[ -4  11  -2   3  12  -5  -2  -9  -4  23   4  16 -11  11   3  -2  -5  -1
  -5  -8   6   1  21  -5   1   2 -28 -31  -5  17  -3  -4  13   3   5  27
   5  -5 -18   4  -4  12  -5  -6   2   2  55   5] | far & vegu
[ -7   1   3   6   6 -10  -4 -11  -8  11   8   7 -12  15  -1 -12   0  -2
 -11  -2   8   9  10  -1  15  11 -16 -36  -3  27 -10 -29  11   6   1  29
   9 -12 -21  -2  -8   5  -6  -9   1  -5  51  -4] | nin & vegu
[  4  41   3   6  21   8   7 -13  -5  41  -2  22   2  -6   2   4  -7   5
  -4 -12   8   2  22   4  -6  16 -44 -44  -5   0 -23   9   9 -13   1  22
   2  -6 -30  12 -12  17  -6 -13  -5  30  53   7] | far & dav
[  4  37   3   5  34   6  10 -13  -2  32   2  27   7 -12   4   1  -9   0
  -7  -7   4   4  12   3  -7   5 -25 -34  -8   2 -10   0   0  -3   1  25
   5   2 -32  14  -8   5  -3 -10  -1  20  42  -6] | far & dav
[  4  38   3   2 -11   4  -8   2 -11   3  -4   8 -29   0  -2   5   2  -1
   2   4  -2   3   8  -5 -10   4 -17  -6   6  -2   0  -8  -9   4  -2  -1
   7   0  -1  -1   6   9   2  -3  -1  12 -11   9] | far & dav
[  1  22   1   2  20 -17 -16  -1 -15   8   2  11 -14   1   0   5  -3  -3
   0  -5   2 -11  18  -8  -1  -7 -12 -18  -1  10   0  -9   6  -6   8  19
   8   5 -13   1   6  21   4   1   3 -17  44   1] | nin & vegu
[  3   7   0  13  -2   4   1  -1  -3   9   0  -4 -13  -1  -2  -1   2   3
   0   2   5   3  12   5   6  13 -20  -3   3   1  -1  -3   1  17   0  -8
   6  -5  49   7  -3   1  -2  -3  -2   5   0   1] | far & vegu
[  3  36   0   8  32  20   7  -6   0  -3  -6  -2   0  -3  -1   5  -6  -6
   1  -4   4   9  -5   3   0  15  -9 -28   2  -4   3   6 -20   7 -11   3
  13  -4 -14  13  -1   6   0  -6  -7  31   1   1] | nin & vegu
[  5  33  -1   6   4   1  -4 -12  -9  15  -1  32 -16  10   5   1   2  -1
  -3 -12  -2   2  12 -14 -10 -10 -26 -32   1  11  -5  -9  15 -32   8  26
   2   2  -7   0  -3  19   3 -11  -1  17  35  15] | nin & vegu
[ -4  14   5  12   8  12   1 -15   6   2  -1  16 -17  30   3  -3   4  -3
  -5 -15  -2  15  11 -12  -4  -2 -29 -32  -1  15   2   7  10 -21   3  29
  -7 -13  -3  -2  -2  26  -1  -8   2  23  51  14] | Govo & vegu
[ -7  17   6   6   7  -6  -8 -21 -17  -1   2  15 -29  39   6  -7  16  -8
  -8  -7  -6  14  17 -10   5  11 -21 -15   0  30  -3 -24   2   2   0  26
   2  -8  -1  -5   2   6   3 -11   9   2  40  17] | Govo & vegu
[ -4   7   7   6   7   5  -4  -3   1   5   0  10  -7   4  -2  -4   0  -3
 -10  -6   2   6   3  -6   1   1 -11 -34  -2   5  -2 -23   1  -8   0  16
   9 -10 -12   1  -3  13  -1  -6  -5  17  25   7] | nin & dav
[ -5  -8   3  14  12  17   1  -8  -6   2   3   4  28  17   2  -6  -4 -12
 -14 -15  11   5  -6 -12   7   3  -5 -48   4  14   2   9   4 -32  -4  25
   0 -12  -5   9 -10  11  -6  -9   2  19  64   3] | Govo & dav
[ -2  12  -2   8  11   5  -9 -13 -13  20  -8  18  26  14   3   8  -5  -8
  -5 -13   6  -2   7 -12  -8  -5 -22 -45   3   5   6  25  16 -48   7  30
   1  -6  -9   4   0  29   1 -13   3  10  81   9] | Govo & vegu
[  2   5   4   8   7   6  -4 -11  -8  -6   2  25  15   5   3 -10  -5 -10
 -13  -6  -3  -2 -16 -14   2 -17  10 -46   3  21  -5 -28   9 -44   3  40
  -1  -6 -12   1  -4   5   3 -10  -2  16  47   5] | nin & vegu
[  1  46   5   8  34  13   7 -19  -8  20  -2  15  -2   4   1  -9   0  -3
 -13 -11   4   0  14  -3  -5  12 -24 -35   0  19  -8   2  -7  -7  -7  23
   4  -9 -23  16  -2   5  -8 -14  -9  31  38   2] | far & dav
[ -7   4   3   9  14   0  -3 -20  -7   4   1  19   5  32   2  -7   3 -10
 -10  -8   4   4   9 -11   0  -6 -15 -34   0  28  -2  -6   9 -28   2  41
  -3  -7  -9  -6  -3  13  -2 -13   5  10  70  10] | nin & vegu
[ -9   1   7   3  37  -4  -2   0   3  -4   7  -3  -4  25   3   6  -5  -1
  -3 -12   7   1  10   2  13 -16 -28 -45   2  13  19  22  -1   3  -1  26
   8 -11 -22   5  -2  45  -1   7  -3  -9  81   4] | nin & vegu
[ -6  35  -2   2  19   8   8 -14  -9  23   0  11   8 -12   3  -6   2 -10
 -11   2   3   3   6   1  -8  19  -9 -16  -6   1 -19  -8  -3   0  -1  14
   0  -2 -19  13  -8 -13  -4 -14  -2  22   1  -1] | perom & dav
[ -5  17   0   2  44  10  15 -20   4 -27  -2  -3  -1  34   8   2  10 -12
   4  -2  -8   6  -8  -5   0   3   4   5   4  12   9  26 -33   5 -20  18
  -8  11  11   4  15  10   3  -6   3   5  12  14] | nin & vofi
[  1  15   0   1   9   4   6  -1  -2  23   4   5   3  -4   0  11  -4   8
   1  -9   5  -4  15   1  -4   1 -27 -21   0  -7  -1  19   8  -1   4   6
   3   0 -14   5  -5  20  -4  -6  -2  11  34  -1] | perom & dav
[ -3  55  -2  -7  43 -21  -6  -7  -4  28  -1  31 -38   9   5   5   2   3
  -8  -9  -1  -3  36   3  -4 -10 -49 -20  -5  22  -3  -8  -1  14   7  34
  13  10 -22 -12   6  31  -2   7  -2 -16  61  13] | far & vegu
[  2   5   3   5  30   3 -12   2   1 -11   3   4  13  18   3   7  -8  -5
  -4 -14   0 -11  -8  -8   1 -20  -3 -41   5   5   9  15  -2 -29   0  24
   2   2  -8  -2   1  38   2   3  -3   2  74   5] | Govo & vegu
[ -2  23   8   9  20   5   3 -12  -4  23   1   5 -10   1  -3  -2  -3   4
  -5  -7   7  11  20   7   1  16  -5 -31  -3   4  -6   0   3  15   0  13
  10 -12 -15  11 -15  11  -4  -8  -4  19  34   6] | far & dav
[ -6  25   0   1  12   9   0 -13 -13  28  -1   3  12  13   3   1   7  -4
  -7   1   6   4  21  -1  -1  16 -30 -16  -3   6  -2  13   7  -7   4  14
  -3  -3 -13   9   0   3 -16 -17   3   2  43   7] | far & vegu
[ 11  50   3   3  34  18   7   1 -22  18  -3   8  -1 -28   0   9 -12   0
  -5  -2   3   1   4   6 -13  10 -15 -21  -5 -15  -6   0 -14   6  -6   0
  11   1 -25  15  -9   8  -7  -5 -12  30  -6  -1] | far & dav
[  7  27   5   5 -11  19   6  -8   2  10  -8  16 -11 -15  -3  -9  -1   0
  -2  -3   1  12  -9  -7  -8  14  -4  -7  -2  -5 -14 -36  -2  -4  -2  -7
   1  -8  -7   9 -11 -23  -2 -15  -6  44 -53  -3] | perom & dav
[ -2  -4  -3   4  -3   2  -6  -3  -3   6   1   4  -3  17  -1  -3   4  -2
  -4  -7   5   3   3 -11   0  -2 -11 -16   1   8  -1   6   7 -17   4  17
  -4  -3  -2 -10  -3   9  -2  -6   2  10  25   7] | Govo & dav
[  7  39   1  -4  11  14  10 -12  -2  32  -3  17   0 -16   4  -2  -5   6
  -5  -8   6   7  16   4 -11  15 -34 -26  -7  -3 -13  -3   7   1   5   7
   7  -4 -23  13 -16   0  -8  -8  -6  29  10   1] | perom & dav
[ -2   9  -4  11  15  25  10 -21   3   1  -3   5  25   5   4  -2  -3  -5
  -8 -15   4   6  -9  -9   0   9  -5 -33  -2   2  -3   8  -1 -22  -8  17
  -4 -10 -11  12  -9  -1   1 -18  -2  41  24   4] | far & dav
[  0  36   1   6  14  18   5  -5  -3  22   0   5  -1 -10  -1   1  -7   3
  -1  -6   8   7   8   5 -12  14 -24 -19  -4 -16  -5  15  -2  -2  -2  -6
   6  -3   0  11  -6   8  -4  -7  -4  34   1   4] | far & dav
[  6  49   5   2  -3   4 -15   6 -19  29   1   7 -21 -15  -4   6  -3   4
  -2  -6   9   5  28   2 -11  15 -40 -21  -4 -12  -3  -7   6  10   3 -13
  16  -8 -14   6  -2  21   0  15  -2  26  -3   6] | far & vegu
[ -1  -7   5  11   4  19  -8   0  -7 -23   2 -14   5  21   5   2   4  -9
  -3  -5   6  14 -12 -12   8   7   4 -21   4   2  11  -4 -10  -7  -8   2
   7  -9   4  -1   1  14   4  -7  -1  10  23   4] | nin & dav
[  0 -17   0   8 -21  12  -7  -5  -6 -24  -1  -3   7  11  -3  -5   5  -7
  -3  -6  -3   5 -16 -19   2  -3  21 -14   4   0   3 -22   3 -28   0   3
  -6  -9  12 -15   2  -4   8 -11   3  16  -7   4] | nin & dav
[ -8  -7   0   6   1  -4  -4 -16  -4 -20   2  11   2  32   2 -14  11 -13
  -7  -5  -5   3  -7 -17   9  -5  14 -15   6  26  -3 -23   1 -17  -3  28
  -8  -3   7  -3   4  -5   3  -8   4  -1  28   6] | nin & vegu
[ 11  47   9   1  -4  -5 -16  12  -2  -5   5  29 -38 -19   1   2 -13   2
  -1  -5   0   3  -9 -17  -2 -20  -5 -45   9   7   0 -55   6 -24   8  15
  17  -9 -12  -9  -6  24   3   6  -7  17   7   2] | Govo & vegu
[  2   1   1   9  -5  11  -4  -2 -10  -9  -5   1  27   2   2   2  -2  -3
  -2  -6   4  -5 -13 -19  -5  -3  17 -19   5  -3   3   0  -3 -35  -4   2
  -2  -3   5   5   0   1   4 -13   0  20   5   2] | nin & dav
[  1  36   2   2  32   5  13 -15  -4  35   2  15   3 -12   3   0 -10   2
  -7  -5   6   3  16   4  -4  11 -27 -30  -4   2 -13   7  -1  -1  -3  21
   8  -9 -32  15 -14   6  -8  -8  -8  21  38   3] | far & dav
[  0  -7   8   4   4   7   0  -8   5  -9  -2  12   7  14  -2  -4   0  -5
  -6 -10  -4  -1  -8 -12   3 -15  -1 -28   4  13   2  -7   7 -27   2  24
  -1  -8  -3  -2  -2  16   2  -3   1  10  42  11] | nin & vegu

[-22   5   1   9  -8  -3   4  -5  11  -9  18   9  -3 -10  -6 -15  -8  -9
  -5   2  -3  28   6  -4   6   1   7  -2  -3  -2  25  -6   6  -9  22  10
 -18 -23   2   1   5 -27  10   2  19   6   5   2] | E & G
[-13   1   3  -8   9   6  -2   2   8  -5   9  10   0  -9   4  -8 -13  -7
   9   2   3  -4   7   0 -16   0  -6   0  -4 -13  31  -4   8 -18   9  10
 -10 -11  27 -38  -2   0   8  19   5  12   5  -6] | E & X
[ -6  -1 -11  17  14  20  -3   2  20   0  -9  13  -5   0  -9  13   2  20
   0  12  -7  -3 -10  -5 -28   6   3  -2 -22   0  -6  -1   3  -4   3   0
   4   8   0   4  -1  40   3  -5  -8   5   8  -2] | J & Q
[-16  15  -6  28   4  24  20   3  14  -4   1   3  -2 -22  -8  25  11  29
 -15   4  -6  19 -27   4 -27 -15   7   8 -10  14 -62 -10  -4  -9  -5  -1
   5   2 -32   1  -8  62  -4 -17  -8   4  18  -5] | J & M
[-15   9   3  62  -4  -7  34   7  10   1  28 -56  -1   8 -11  12   2  19
 -16  15  22  55 -17   9   4  -8  10 -11 -11   7 -62  -6  13  -9  13  -6
  -6  16 -24   8   0  -4   2  18   1   6  14  -4] | J & G
[ -3  -3   5  11   3  -1  -7   5   2  -4  -7   3   1  21  -8  -3  -4  -1
  -6  15  12  -6  19  -7 -13  11  16  -2 -19  -3  36   4   0   8   7 -16
   2   5  -9   6   4 -22   3  10 -20   1   2   7] | F & Z
